[-59  -9  -3  19 -38  10  21   7 -17 -11   1   4 -10  -8  -4 -12  -1   7
 -62  -4 -14   3   3   7   4] -> (68) BZ
[-39 -13  -1  21 -34  -3  15   2 -12  -8   2   9   1 -11 -10 -12 -10  14
 -49  -7  -1   6  -2  13   1] -> (74) PG
[-44 -11  -1  -2 -29 -12  20   6 -13  -6   0   5   3   2  10  -8  -4   6
 -55  -2  -1  -2   1   9   2] -> (68) BZ
[-40   0  -3   1 -34 -16  13   1 -12 -10   4   3   4   5   2  -8  -8   9
 -50  -2  -5  -3   7  10   3] -> (68) BZ
[-21  -4  -1   5 -26 -21   4  -6  -6  -4   8   6   5  11   0  -3  -3   9
 -30  -1  -4   0   4   6   2] -> (74) Cp
[-34  -9   6   9 -21  -6  14   3  -7  -6   7   0  -1  -3  -2   0   2   6
 -44  -6  -4   2  -3   8   3] -> (71) Rh
[-47 -15   2  14 -42  -2  15   4  -9  -8   5   9  -5  -8  -7  -8  -5   9
 -53  -7  -6   5  -2  11   4] -> (74) PG
[-47 -10  -3   7 -38 -11  17   1 -17  -7   0   6   0   5   2 -11  -7  12
 -57  -9  -5  -1   5  13   1] -> (68) Jd
[-34  -4   1  11 -32  -3  11   0  -6  -9   7   6   5  -3  -8  -6  -3  10
 -47  -9  -6   2  -3   6   2] -> (74) Nr
[-46  -7  -3  -3 -27  -8  16   9 -13  -7 -18   6  -6 -10  12  -7  -2   1
 -49  -4   4   0   2  12   1] -> (75) GJ
[ 20   9  -8 -20   9 -33 -16  -7   0   4   5  -2   8  24  17   6   5   5
  25   5  -3  -9  13  -2   2] -> (75) SC
[-34  -4  -1   7 -36 -11   7  -4 -10  -8   5   7   1  -2  -4  -6  -7   7
 -43  -2  -3   1   3   6  -2] -> (74) Cp
[-46 -16   2  22 -41 -17  15   2 -12  -2   2  11  -5  -7   3  -9  -9  10
 -42  -7  -2   4  -1  16   3] -> (71) Fr
[-31  -6   3   8 -28 -15  16   7  -6  -8   3   8   4  -3   1  -7  -7   5
 -39  -5   0   1  -3  16   5] -> (71) Fr
[-54 -15   1  12 -30   3  23  10 -16 -10  -6   1  -8 -13   1  -8  -4   2
 -56  -6   0   2  -2  10   4] -> (68) Jd
[-42  -7   1   6 -29  -7  14   4  -9  -8   0   6  -2  -1   3  -6  -4   6
 -49  -2  -5   2   0   6   1] -> (68) LT
[-42  -9  -4  -2 -20   0  19  11 -13  -3 -13   1  -7  -7  13  -8   0  -3
 -33  -1  -1  -1   3  10   1] -> (75) GJ
[-50  -9  -3   3 -30 -12  19   7 -14  -4 -15   5  -4 -11  11  -9  -4   5
 -48  -3   4   2   2  15   2] -> (75) SC
[-33  -6   0   6 -31 -27  10   0  -9  -4   7   9   4   4   3  -5  -8  12
 -36  -2  -3  -2   4  11   3] -> (71) Rh
[-29  -5  -7   0 -21 -18  11   0 -14  -3 -14   4  -2  -1  13  -9  -5   4
 -24  -2   3  -4   6  16  -2] -> (75) CJ
[-43  -4  -8 -23 -54 -80   8  -1 -23 -10 -10  16  28  26  27 -11 -19  15
 -64   1  10  -9  16  31   1] -> (68) LT
[-50  -8  -3   3 -34  -4  18   5 -11 -11  -4   4  -1  -3   9  -9  -2   5
 -59  -2  -2   0   3   7   2] -> (68) LT
[-46  -7  -2   0 -38 -23  19   8 -14 -10  -7   9   7   0   8 -11 -10   6
 -60  -3   3  -1   0  19   1] -> (68) BZ
[-42  -6  -5   1 -27  -8  18   1 -14  -1 -17   2  -4 -11  12 -12  -5   4
 -39  -3   4   0   3  15   0] -> (75) CJ
[-41 -15   0  17 -32  -9  15   2  -9  -6   6   6  -6 -10  -3  -8  -5   9
 -43  -5  -2   4  -2  10   6] -> (71) Rh
[-51 -12   1  25 -42  -1  17   1 -13  -6   4   8  -2  -8 -11  -8 -10  12
 -56  -6  -4   7  -2  12   3] -> (74) PG
[-51  -8  -6  -1 -28  -9  15   4 -14  -5 -13   4  -5  -6  11 -10  -2   0
 -45  -3   4  -1   2  11   3] -> (75) GJ
[-31  -9   1  13 -27 -20  14   1  -9  -2   8   6   4  -2   3  -7  -9   9
 -31  -5  -2   1   0  16   3] -> (71) QN
[-51 -14   1  18 -35  -2  23   4 -10  -8   1   9  -5 -15  -2 -11 -12   7
 -54  -7  -4   0  -3  14   4] -> (71) QN
[-31  -9  -1   9 -27  -7  16   3 -14  -7   4   5   0  -2  -2  -8  -6   8
 -42  -3  -6   0   4   9   3] -> (68) BZ
[-33  -8   3  -2 -19  -1  14   7  -6  -7  -4   3   3  -3   1  -6  -4   4
 -45  -1  -1   0   2   6   3] -> (68) BZ
[-27  -4   2   8 -23 -21   8  -1  -4  -2  10   7   4   1   1  -4  -7   8
 -32  -3  -4   1  -2  10   1] -> (71) Fr
[-55 -11  -1  20 -42   1  22   0 -15 -10   2   6  -8  -8 -10 -10  -4   8
 -57  -6  -7   4   3   8   4] -> (74) Cp
[-30  -5   2  10 -33 -16   7  -1  -6  -7   6   9   6   1  -4  -2 -10   9
 -41  -7  -1   3  -1  13   6] -> (74) PG

[  2  -4  -2  11  10  -5  51 -20  -8  30 -84 -28  -6  -3  -3 -16  -9   1
  16 -67  13  -9 -18   1  -6] -> D SN
[  0 -40   0   1  -4   0  26  -6  -7  21 -11   0  -8  -4  -5  -3  -3   5
   2 -43   1  -4  -9   6  -6] -> J LQ
[-13 -15   0   4   1 -15  15 -11   0  13  -4  -8  -9  -5  -4  -9   7 -27
  11 -32   5  -2  12  -4 -15] -> D JZ
[ -2  -7  -3  10  -3   6  34 -12   0   9 -16 -33   0  11 -14   0   6   7
  -2 -21  -6  -7  10   3 -15] -> Y ZR
[ -4  -8   1  13  -1  16  28   5 -10  -7   1 -31   5   2 -12  -1  -8  -5
   9 -33   9  -7   5  -3   0] -> Y CM
[  1 -37 -10   3  -2  -2  23   5  -4  30 -24   8  -4   3  -7  -6  -7 -11
   3 -30 -10  -5  -4   3 -19] -> J LQ
[  3 -11   5  -8  -2  -2  14   4 -30  20   2 -18  -6  -8  -2 -11  -7  -7
   4 -46  19  -4  -3 -10 -16] -> D JZ
[  2  -4   5   5  10  20  30   4   4   0  -7 -38  -6  -3 -10  -3   3  -9
   9  -9   1   0 -12  -5  15] -> Y ZR
[ -2 -10  12   8  -2   1  17   0  -4  21  24 -29 -15  -2   3  -7  -4 -10
  12 -35   0   0  -5  -4 -10] -> D JZ
[-10 -41   2  12  -5  21  53   5   1  14 -34 -69  -1  -2 -22 -25  -5  -9
  14 -45   8 -11   6   5   2] -> Y ZR
[  5 -35  -4   6  -5 -14  45  -9  -6  -9 -22 -52  10   2 -13 -16   6  15
   4 -27  -7  11 -10  10  13] -> Y CM
[  1 -31   7   5  -3   6   7  17 -17  18  -4  -2 -17   4   2   5 -12   2
   0 -30   4   2   3   7  -7] -> J LQ
[ -3   3   4 -11   6  -1  21  -6 -17   7  -3 -11 -25  -4  -4 -17 -13  15
  14 -34  11   1  -5 -14  -4] -> D SN
[  2 -23 -16   3  -2 -16  22 -17  -6  36 -35   9   0   2   2   0  -7   8
   8 -34   0   1  -5   0 -25] -> D JZ
[ -1 -36  -2  -5 -14  10  18   8  -4  10 -10   3  -4  -3  -2   2  -9 -22
  -1 -38   1   2  -7  -1  -6] -> J HN
[  1  -4   7   3   8 -10  30  -5   1  25 -15 -20  -6  -7  -8 -14  -4   5
   5 -29   1  -1  -1  -3 -13] -> D SN
[ -8 -19   2   2  -8   7  26   1  -6  -1 -16 -38   0   3 -10 -11   3  17
  13 -19  -1  -7  -9  10   7] -> Y CM
[  5  -4  -1  -2   6  19  36   3  -1  15 -11 -35   5   2 -14 -17  -3  10
  17 -52  10  -3  -2  -1   1] -> Y ZR
[ -2  15  13   4  -1  -2  19  -5  -5  27 -17 -13  -9  -1  -7 -16   2  17
   3 -27   8   2   0   5 -13] -> D SN
[ 12  -2   4  -3  -1  22  23  -3  -5   9  -6 -37   3   2  18 -11  -1  13
   3 -35  17  -2   2   4  11] -> Y ZR
[  5  -8  12  -3  -4  28  51  21   3  16  -7 -29  -4   2 -11   2  13   4
   7  -9  -4  -3  13   4 -15] -> Y ZR
[  0 -19  -6   7  -5   9   9  -4   0  -1   0 -12   9   2 -11   3  10  -9
   0   0   7 -11   5  21   0] -> Y CM
[ 10 -34   2   8  -2  -3  14  -9  10  39 -13   0 -15   3 -16 -10  -9  -6
  14 -29   1   4   7   2 -18] -> J LQ
[ -4 -15  25   5  -4  -7  31   5 -13  23   9 -11 -20   2  -7  -8  -3  10
   3 -60   1  -5  -4   1 -17] -> D JZ
[  6  -4   4  -4  -1  -3  25  -7  -4  23 -30  -9  -7  -8  -4 -14 -23  14
   9 -41  14  -3   5  -7 -13] -> D SN
[ -3 -22   0  10  -1  -2  13  -6   0 -19 -19 -10  10   7  -2  -3  11 -15
   1   7 -24  -1   1  -7   4] -> Y CM
[ -2 -16  14   5  -8   7  23  13 -16  22   1   1  -4  -8  -9  -1  -5  12
  -1 -29   0  -2  -2  10 -22] -> J LQ
[  0 -15 -12   7 -10   7  39 -12 -11   0 -34 -18  -9   0  -2 -14   1  11
   8 -41  -2   5  -3  -9  -7] -> D SN
